Below is a small trained network, with its code and all its weights. Each question gives an input and a target symbol and asks what happens when units are switched off, that is, made to give their printed mean instead of their output.

import numpy as np


def w(rows, s, z=0):
    codes = np.array(rows[::2]) - 128.0
    scale = np.full(codes.shape[1], s)
    scale[-1] = z or s
    return codes * scale


def f(y):
    return np.maximum(y, 0)


def softmax(a):
    e = np.exp(a - a.max(-1, keepdims=True))
    return e / e.sum(-1, keepdims=True)


def log_softmax(a):
    a = a - a.max(-1, keepdims=True)
    return a - np.log(np.exp(a).sum(-1, keepdims=True))


def net(x, mask):
    ids = ['Ωβγημτ'.index(c) for c in x.split()]
    T = len(ids)
    res = E[ids] + P[:T]
    u = 0
    for l in range(2):
        q, k, v = (res @ M[l].T for M in (Q, K, V))
        z = softmax(np.where(np.tri(T) > 0, q @ k.T / 2**0.5, -1e9)) @ v
        res = res + np.where(mask[u], z, O[l][:, -1]) @ O[l][:, :-1]
        u += 1
        y = f(res @ A[l][:, :-1].T + A[l][:, -1])
        res = res + np.where(mask[u : u + 4], y, B[l][:, -1]) @ B[l][:, :-1]
        u += 4
    return log_softmax(res[-1] @ U[:, :-1].T + U[:, -1])


Q, K, V, O, A, B = {}, {}, {}, {}, {}, {}
E = w([
[135,120,111,150,169],'Ω',
[145,149,153,126,106],'β',
[123,123,114,117,136],'γ',
[156,137,151,154,147],'η',
[127,148,98,168,135],'μ',
[190,155,115,252,162],'τ',
],0.026)
P = w([
[53,143,163,125,250],'0',
[218,119,149,106,168],'1',
[118,77,159,122,162],'2',
[133,218,150,81,134],'3',
[244,106,113,92,87],'4',
[81,62,153,105,94],'5',
[102,211,89,108,124],'6',
],0.011)
Q[0] = w([
[220,58,110,181,12],'L0H1',
[8,131,234,235,86],'L0H1',
],0.012)
K[0] = w([
[52,77,179,166,141],'L0H1',
[185,52,104,162,2],'L0H1',
],0.018)
V[0] = w([
[125,163,57,95,183],'L0H1',
[114,254,157,92,127],'L0H1',
],0.017)
O[0] = w([
[184,211,156,68,93,254],'L0H1',
[117,153,249,189,14,216],'L0H1',
],0.011,0.0045)
A[0] = w([
[224,66,129,110,82,12],'L0N1',
[81,113,182,132,255,4],'L0N2',
[27,93,88,124,220,132],'L0N3',
[70,19,163,7,107,199],'L0N4',
],0.0087,0.0021)
B[0] = w([
[146,81,67,116,125,239],'L0N1',
[177,153,168,53,109,227],'L0N2',
[162,167,82,137,148,254],'L0N3',
[195,123,167,95,252,182],'L0N4',
],0.013,0.0029)
Q[1] = w([
[143,211,95,174,105],'L1H1',
[247,5,68,150,55],'L1H1',
],0.015)
K[1] = w([
[68,190,72,178,133],'L1H1',
[50,209,241,104,248],'L1H1',
],0.016)
V[1] = w([
[231,54,227,116,202],'L1H1',
[221,181,93,245,153],'L1H1',
],0.012)
O[1] = w([
[31,108,38,78,129,207],'L1H1',
[97,107,211,59,248,253],'L1H1',
],0.012,0.018)
A[1] = w([
[165,169,109,61,175,28],'L1N1',
[128,83,185,170,44,164],'L1N2',
[125,254,111,160,36,89],'L1N3',
[53,173,117,127,152,253],'L1N4',
],0.012,0.0047)
B[1] = w([
[68,174,126,122,91,253],'L1N1',
[92,160,119,196,169,147],'L1N2',
[100,76,125,5,50,150],'L1N3',
[200,83,112,161,109,239],'L1N4',
],0.019,0.025)
U = w([
[66,171,77,45,121,54],'Ω',
[14,72,167,118,64,99],'β',
[124,73,156,15,91,70],'γ',
[150,2,137,61,149,254],'η',
[158,162,220,52,84,156],'μ',
[47,61,142,11,188,131],'τ',
],0.0054,0.0067)

Each question gives the input, a string of symbols that net reads in full, and the target symbol t.
The units are the heads (2 rows each of Q, K, V and O) and the neurons (one row each of A and B). Each row of codes is followed by its name. A weight is (code - 128) times the scale printed after its matrix; where a second scale follows, it is the last column's (O, A, B and U).
mask holds one flag per unit, layer by layer, with each layer's heads first. A switched-off unit (its flag False) gives its mean, the last column of its rows in O or B, instead of its output. The means were averaged over made-up inputs and are rounded, as every weight is.
A unit's drop is (log p(t) with every unit on - log p(t) with that unit switched off) / (log p(t) with every unit on - log p(t) with every unit switched off).
The circuit of an input: a set's keep is (log p(t) with only the set's units on - log p(t) with every unit switched off) / (log p(t) with every unit on - log p(t) with every unit switched off). Starting from all 10 units, units are removed one at a time, each time the one whose removal leaves the highest keep (on an exact tie, the one counted first), for as long as the keep stays at least 0.8.
circuit, biggest first: the units of the circuit, biggest drop first
most important unit: the unit with the biggest drop
top k neurons: the k neurons with the biggest drops, biggest first
top k neurons in layer l: the k neurons of layer l with the biggest drops, biggest first
input β η β β β η, target η: circuit, biggest first -> [L1N1, L0H1]
input μ Ω μ β μ β τ, target τ: top neuron -> [L0N1]
input γ τ τ β η, target γ: top 2 neurons -> [L1N3, L1N1]
input τ β μ β μ Ω Ω, target μ: circuit, biggest first -> [L1H1, L0H1]
input γ μ β β β, target γ: circuit, biggest first -> [L1H1, L1N3]
input μ η η μ γ, target μ: circuit, biggest first -> [L1H1, L0H1]
input β τ γ μ τ, target β: circuit, biggest first -> [L0H1, L1N2, L1H1]
input Ω η γ η, target η: top 4 neurons -> [L1N4, L1N1, L0N1, L0N3]
input Ω β η Ω Ω, target Ω: circuit, biggest first -> [L0H1, L1N1]
input Ω β τ, target Ω: top 3 neurons -> [L0N3, L0N2, L1N1]
input Ω γ η η β μ, target η: top 2 neurons in layer 1 -> [L1N1, L1N4]
input τ β η β τ η, target Ω: top 2 neurons in layer 0 -> [L0N3, L0N4]
input γ μ Ω τ μ, target γ: top 2 neurons -> [L1N3, L0N1]
input Ω β γ γ, target γ: circuit, biggest first -> [L1H1, L0H1, L1N3]
input μ β μ μ μ γ η, target μ: top 2 neurons -> [L0N4, L1N3]
input Ω τ η μ, target τ: top 2 neurons -> [L0N1, L1N1]
input β τ μ, target Ω: top 3 neurons -> [L1N1, L0N3, L0N2]
input η γ γ β, target γ: top 3 neurons -> [L1N3, L1N1, L0N3]
input η γ μ γ γ μ μ, target μ: circuit, biggest first -> [L1H1]
input τ τ Ω μ, target τ: most important unit -> L1H1
input τ γ γ Ω η, target τ: top 2 neurons -> [L0N2, L1N1]
input η γ γ γ, target γ: top 2 neurons -> [L1N3, L1N1]
input η Ω β μ γ τ τ, target τ: top 2 neurons -> [L1N1, L0N3]
input β γ γ β β Ω, target η: circuit, biggest first -> [L1N1, L1H1]
input Ω η μ β μ, target Ω: top 2 neurons -> [L0N1, L1N4]
input γ γ γ Ω μ τ, target Ω: top 3 neurons -> [L0N3, L1N4, L0N2]
input γ τ η, target Ω: top neuron in layer 1 -> [L1N4]
